Each row is followed by its class.
[ -36  145   -9 -197  226  196  -61  182  120  -92  162  -35   74  524
  -51   93  111  105 -268 -130 -438  -44  230   54  -43 -186  142   75
  -79  242 -164  294 -112]	Kan
[  59 -251  259   15 -254  226   92  431 -189   85   14 -118   16  420
   10    8   65 -265   48  -36 -131 -108   91   14  249 -478   33  241
  506 -312  266  432 -216]	korob
[  87   98   99  161  294  -82  -32  -29   88   23   74  -21  110 -276
   17  -42 -327  216  127  127   63  105 -144  112 -118   60 -110 -100
   63   88 -204    4   10]	fezis
[ -69  392   33 -375  158  450  151  -42 -364 -253  179   45   86  449
  119  440  253  474 -401 -223 -427  -15  -96   96 -180  253   17  239
 -195  365 -389  397  298]	Kan
[ -84  151  288 -138  115  283  -76  257   84 -147  114  120 -219  311
 -123  332   27  -37   30   39 -334  -89 -146   38  182 -207  -81  -99
 -179   78    7   10  218]	duzu
[-117   32   31 -407 -218  343  329 -244 -442  -90 -109  -83  -61  252
  189  -19  544  207   78   53   15 -116  260   19 -357  369   31   35
  -52  189  -49  179  -27]	Burat
[ 127  131  289  205   49  -35 -150   25  167   19   73  -59  333  -45
   15  -85 -339   40  159  126  -29   -9 -181   43  -58  -69 -136  -68
  -51  136  121   72  -77]	lizis
[ -49 -271  -71   56  208  321 -261  -11  232   43  103   96 -387  519
 -217  227 -105  -50  -28 -195 -267  -34  -88   -4   59 -297  140  125
  -65 -201  -59   79   24]	Fusup
[  12 -125 -336  -66 -235  285  142 -622  -16   91  -47 -234  251 -104
  283 -438   73  249  303  220  421   10  436   64 -734  539  -75 -207
  -32  307 -129 -102 -183]	fezis
[  46 -182 -186 -113  -79  113  -83  329  399  145   39  -30  -33  491
 -157   21  387 -490 -249 -276 -124 -138  212  -74  411 -469  376   53
  243 -186  192  237  -94]	Kan
[ -57  161 -264 -246  201  -25 -214  552  296   58   79  172 -232  232
 -298  174   96  -58  -31 -148 -330  -41  220   59  125 -198  263  -97
  -51   37  -88 -280  270]	Kan
[  -4   10 -606 -104  -62 -104  119 -536  -90 -128  -83 -146  152  101
  188  -61  537   69 -332 -134  186   71  386 -105 -147  265  172  -44
 -131  309  -68  152 -150]	Kan
[  22  265 -484 -336  331   43  -94  182  -54 -119  -32   12 -329   86
  -27 -149  353   92 -306 -122    3 -154  445   33 -220  308  375  -67
   32  102 -271 -530 -143]	duzu
[ -50  349  -15 -167 -107 -133  205  190 -248 -168 -282   36  105  -50
  104  -63  450  -84  -55 -141 -130  -91    0 -131 -130  230   75  156
  -16  245  165  227  -28]	Burat
[-182 -407  565 -129  175  671  -80 -197 -218 -350  293  -83 -252  899
  124  462   30   94  152  125 -305 -107  -65  271  140 -443  -84  -18
  -34   18   10  520  220]	Fusup
[ -37  322  441   11   -8   37  161  139 -126  -96  -76   37  121    0
  -28   61 -162   60   43  196  -94   65 -157  126 -214   15 -163 -103
   52  126   30  329  141]	sogor
[ -26   38  139 -166   87   41  -30  506 -249   -5 -110   -8 -364  211
 -208   84  342 -262   65 -139 -215 -176  107  -28   71 -254  197  165
  215 -230   48  -55  -66]	Vid
[  47  211  423   69  160   69   20  119  -51 -136   61   28   90 -150
   33   -1 -385  123  111  161    2   30 -279   88 -144   55 -164   -4
   81   72   18  127   83]	sogor
[ -10   -2  202 -223 -117  281  -91  -55 -172 -151   81 -198  180  556
  169  167   44   36  143  197 -174  -96  233  250 -156 -285  -55 -395
   23   -4   24   35  108]	pasi
[  26 -158  -46  -87 -117  360  -36  136 -199  -49  211 -232  -26  439
   76   69  153 -174 -250  -79  -94  -31  106  127  -88 -243   71  -47
  189  -75  157  294 -203]	Kek
[  90   71  334  205  364   35   44  270    5   83   73  -46  -90 -218
  -66 -104 -182  -14   31   77   40  -11 -203   71  142 -109  -86  128
  298  -59  -61  185 -186]	pasi
[-159  -85 -377 -137  -80  128  144 -115 -110   49  -81 -227  -60  263
  275 -219  493  149  256   33  -95 -121  445   50 -494  159  -30 -265
  -42   92 -205  -59 -365]	korob
[-112 -310   37 -103  299   81  -99  127    7  -21   68  -24 -163  543
 -136   22  183  -72  -69  -54 -226  -99  436   64  222 -355  219  106
  155  -60  -65  227  -96]	Fusup
[ -14  258  432  125  169   94  101   -3 -194 -202   61   18    4 -194
  -28   57 -206  238    5  124  -26   86 -365   55 -193  279 -196  158
 -127  223   -3  126   31]	lizis
[  69 -136  -39   -2  -90  268   16  259  -72   54   60 -257  -56  354
   46 -159  240 -214  124   30  -67 -144  327   55  -91 -271   19 -114
  338 -199  -30   40 -386]	lizis
[ 111   85  166  259  -73  218   43 -128  -53  111   50    1  115  -29
   33  -44 -273  -19   27  133   67   32 -292   67 -125   58 -198    5
   47  162   91  326  -86]	Burat
[  32  131  379  -44  244 -124 -116  248   31  -79  -44   68   -6  -40
 -163   -5  -54  -70   39   14  -97  -32  -28   92   40  -72   90   50
   -8  105   63   44   94]	Kek
[-115  137 -189 -202 -166  186  197 -392 -270 -130 -124 -100   61 -132
  185 -165  379  232    8    8  154 -141   72 -108 -392  530  -32    4
 -210  191   -1 -260  -94]	sogor
[ -12   34 -291 -109  -55  -79 -168  322 -104   65 -178  -94  148  224
   61  148  179   39   -6 -134 -318  -25  238  163  -48 -331  158 -112
  155 -174 -107 -155  115]	pasi
[  21  -78 -349   -3 -120  138 -164 -253   99  -10  129  -13   91   70
   12   96  324  -99 -158 -196   18 -112  -29 -140  314    7   68   -6
 -285  129   45 -116   98]	fezis
[ -68  620  587 -105  289  -71   82  301 -117 -298    1   30  106 -277
  -30  -34 -349  240  240  226 -116   50 -287  122 -496  319 -248 -124
 -123  334   87   40  209]	korob
[  90  -96   -6   80 -148  191 -175  212   34   26  225 -295  367  507
  181   33 -172  -61  111  233 -224   22  288  218    6 -553 -178 -505
  222 -117   15  208 -168]	Mola
[-100  -23  231  -51 -143  187   76  328 -225    3 -150  -60  -43  391
   21   91  316 -133  170  -67 -205 -204   40  173 -217 -191  169    6
  334 -213   64  107   19]	Vid
[  -9 -100  215 -145   79  483  -22  352 -198 -101  196 -267 -123  653
   66  131  373 -188   10 -142 -280 -240  160  214  -20 -338  140   -5
  351  -52  149  148 -260]	fezis
[  19 -177 -172   89   20  161  -56   54 -152  -34   71 -104 -227   92
  -16   82  145   -2 -171  -58   41   -5   77    5   61 -135  191  131
  175 -265 -147 -211 -177]	sogor
[ -17  219   14 -258 -264  144  283 -278 -374 -326  -75  -89  187   30
  183  135  514  160 -124  -20   74   33  -21   27 -354  461  -15  -86
 -163  387  168  235   79]	lizis
[ -68  308  564    6  481  -37    6  412 -215 -339  116  -42 -162 -186
  -69   95 -210  145  105  244  -54   59 -189  206 -105   21 -102  -84
  112   81   46  -44  115]	Burat
[-207  -39 -116 -228  339  247   18   59 -129 -322  167    4 -478  131
   -4  181  444  313   -6 -106  -96  -78  -40    3 -156  321  244  136
 -212   84 -209 -282   65]	lizis
[-149  615  771 -262  276  194   48  103 -303 -470  135  -75 -146   76
  -92  156  -46    9  129  111 -302 -110 -254  116 -104  -31 -210  -88
 -244  172    1 -144  296]	Kek
[ -80   88 -195   46  403 -214 -200  225   52  139    8   22 -344 -562
  -80  -74 -235   99   56  136   38   97   34  117   -8  -89  -66 -293
  -40 -246 -410 -537  126]	duzu
[ -93 -170   47  -27 -279  501   30 -398  -91   -4   35  -63  -20  572
   52  205  343  -16  130  -56  -73 -129   69   17  -22  -20 -127   42
 -179  161  116  296  124]	lizis
[ -60  210  190 -114  103  100 -170  511  -79  -97  193  -22  -34  155
  -28  169 -301   14   28  138 -264  -27   -8  210   65 -398  -41 -227
  113 -131  -57  -86  250]	Fusup
[-109  387  337 -184  436   22  -89  321 -270 -258  133   -7   25  205
    4  215 -241  252  144  119 -381 -105  -87  109 -130 -124  -98 -164
   24  -62 -222 -114  272]	pasi
[  26  249  196 -200  -68   60  -20  218 -211 -447  232 -117  304  124
  127   77  -38   22 -215   62 -183    4  105   65  -45  -45   31  -98
  -25  148   42 -105   26]	Kan
[ -78  107   24 -139  295  224  -65  -19 -436 -285  137 -167 -246  142
   59  224  304   95 -182  -46 -132  -17  -14   46  119  -83  -18  136
 -128  178  -41  126   61]	duzu
[-217  306  287 -246  293   53  169  481 -324 -456  -28    7 -403  206
  -88  390  325   81 -127   26 -396   62   -9  103  163 -242 -117   18
  -15  108  -42  287  216]	korob
[-120  335  163  -98   64  271  -24  335 -165 -215  171  104 -273  -23
 -108  220  -10   61 -245    8 -271   32 -147  -12   23   -5  -14  127
 -219  194  -29   25  125]	korob
[-126  357  289 -195  526 -236 -149  617 -208 -343  121   55 -292  -60
 -219  117  -36   40 -306 -149 -396  -41  -53  -43  274 -256  151  278
  -61 -139 -189 -153  110]	korob
[  61  339  393   65  126 -112  -10   39  114  -36  -82   -6  142 -226
  -68 -190 -278  -64  255  119   -2   20 -153   87 -292  119  -86  -87
  -32  240  165  -42   -5]	Vid
[-160 -217  181 -215  -63  369  243 -221 -398 -279   -4 -242 -234  595
  211   25  565  149  226   82   15  -50  319  104 -264   47  -49  129
   10  191   10  562  -96]	sogor
[  85  373  377  134  396  -63  -43  185 -157 -143  -37   15  -38 -304
  -82  -46 -379   -4  -73  -18  -43   49 -431   52 -193   95  -40  199
  140  113   91  117  -38]	Mola
[ -30  136  -86   50  411 -156 -147  272  137 -216   39  266 -501 -467
 -308  -61 -311  -25  -62  -45   35   58  -67 -227  154  220  -60  284
 -195  111  -50 -466   47]	fezis
[ -26  225  181   28  365  -77   45   30  -17 -107  -57  123  -59 -345
  -12   68 -163  348   28  102   76  134 -185  113 -261  355  -30    9
  -53  152 -255   -2  223]	Kek
[-166  273   63 -227 -120  473  305 -245 -120 -159  -26   20  -98  524
   64   -6  428   51  -39  -93 -137  -89  156   39 -411  389   46  200
 -161  581   56  460   41]	sogor
[-102  -22   47 -159  252  309  -64  -12   -2  -98   79   17 -195  511
    0  230  292  184 -123 -174 -392 -119  112  127    6  -88   81    3
 -114    0 -315   34   22]	duzu
[-149  -10 -273 -191 -256  321  355 -295 -156  -93 -326 -135 -375  422
   97  -40  803  -93 -122 -105  131  -73  249  -47 -398  254   71   38
   13  120  161  366 -246]	Burat
[-101   -3  -21 -159   93  149 -227 -170  140 -107   52   33  -30  420
   -2   55   12 -124  280  125 -244 -139  272   71  -37 -164    8 -385
 -282  254   17 -188  158]	fezis
[  48   22    2   54  130   84 -192  331  -15  159  144   76   85   66
  -66  142 -324   15   -2   22 -261  -64 -158   24  122 -187  -52  -93
   48 -240 -232 -200   93]	korob
[ -36  591  561 -105  403   56  -25  186  -48 -278   78   88   32 -275
  -98  108 -271  221  161  176  -83   43 -338  153 -298  299 -164  -64
 -224  482   55   47  383]	pasi
[-138  170  218 -275 -123  268  163    1 -198 -270  -30 -129 -185  111
   78  -65  341   55   81  127   86   21  237   72 -234  151 -175  -25
 -158  358  228  390   60]	Fusup
[ -10 -329 -172  -33   72  351  -79 -445   -7  -59  176 -175  -96  407
   73   30  182  -40  -44   40  106  -53  213   12   65  -74  -75  -73
 -117  164   91  187 -132]	Burat
[  90 -175 -315   67 -227  369 -198 -119   49  342 -102 -328  140  528
  129 -206  364 -225  201  -47   -6 -239  400  189 -317 -240   72 -339
  225 -136  -15  -27 -310]	Mola
[ -43 -298 -277   54  210  -96 -223  -87  167   -9  -62  -24 -352   78
    1   15  198   -5   97   56  198   50  308  113  137 -119   59 -173
  -83  -16  -82  -85   51]	Fusup
[   9  131 -214  135  303  -94   79 -138  116  -64  196  -18 -148 -482
  -65 -160 -237  111 -255  251  179  251  105  -49 -126  193 -131 -265
 -116  134 -351 -148 -220]	duzu
[-117  220  248    3  -40  305  207  309 -252 -174   18   46 -258  285
  -72  315  171  -58 -180  -29 -267  -15 -174   86   87 -151  -81  189
  115   98   53  313   69]	Kan
[ -94  348  292  -85  352  290  155  492 -210 -217  273  234 -150  141
 -106  415 -292  219 -416  -49 -470   21 -346   52  116  -53  -58  258
  107   47 -372  263  229]	Burat
[-261  288  160  -84   36  270  298 -179 -228 -152  -96  126 -163  343
  -13   30  185  174  103   -4 -265 -167   15  -39 -219  252  -71  108
  -19  154 -101   75   72]	Mola
[   6  427  415 -102  491 -255 -288  840 -251 -350  166  134 -281    8
 -300  144 -299  -76 -104 -106 -436    5  -72 -126  398 -252   89  508
  -98   46    1 -152  130]	Fusup
[ -57  317   21 -101   43  256   46  -55 -164  -75  143 -125  264 -181
  237  -35  156  340  128  100 -109  -59   48  126 -366  311 -100 -294
 -147  238 -326 -184   50]	fezis
[ -40  162  392 -174  -60  292  -47  254   29 -228   92 -111 -120  607
  -51  132  416 -464  -85 -101 -272 -233   28  110  260 -490   48 -127
   26  122  386  412    3]	Burat
[  58   99   48  -79   96  182 -185 -201   76  -71  225  -82  183  161
   12   64 -198  -40 -109   -8  -97  -23  -67   13   71  -91  -51  -86
 -212  211  109  -22   58]	korob
[  13  396  582   58  298   81   59  121   11 -266  137  101  -34  -97
 -111   44 -464  102   15  156  -80  102 -357   56 -263  207 -194  101
 -130  308  -20  198   97]	sogor
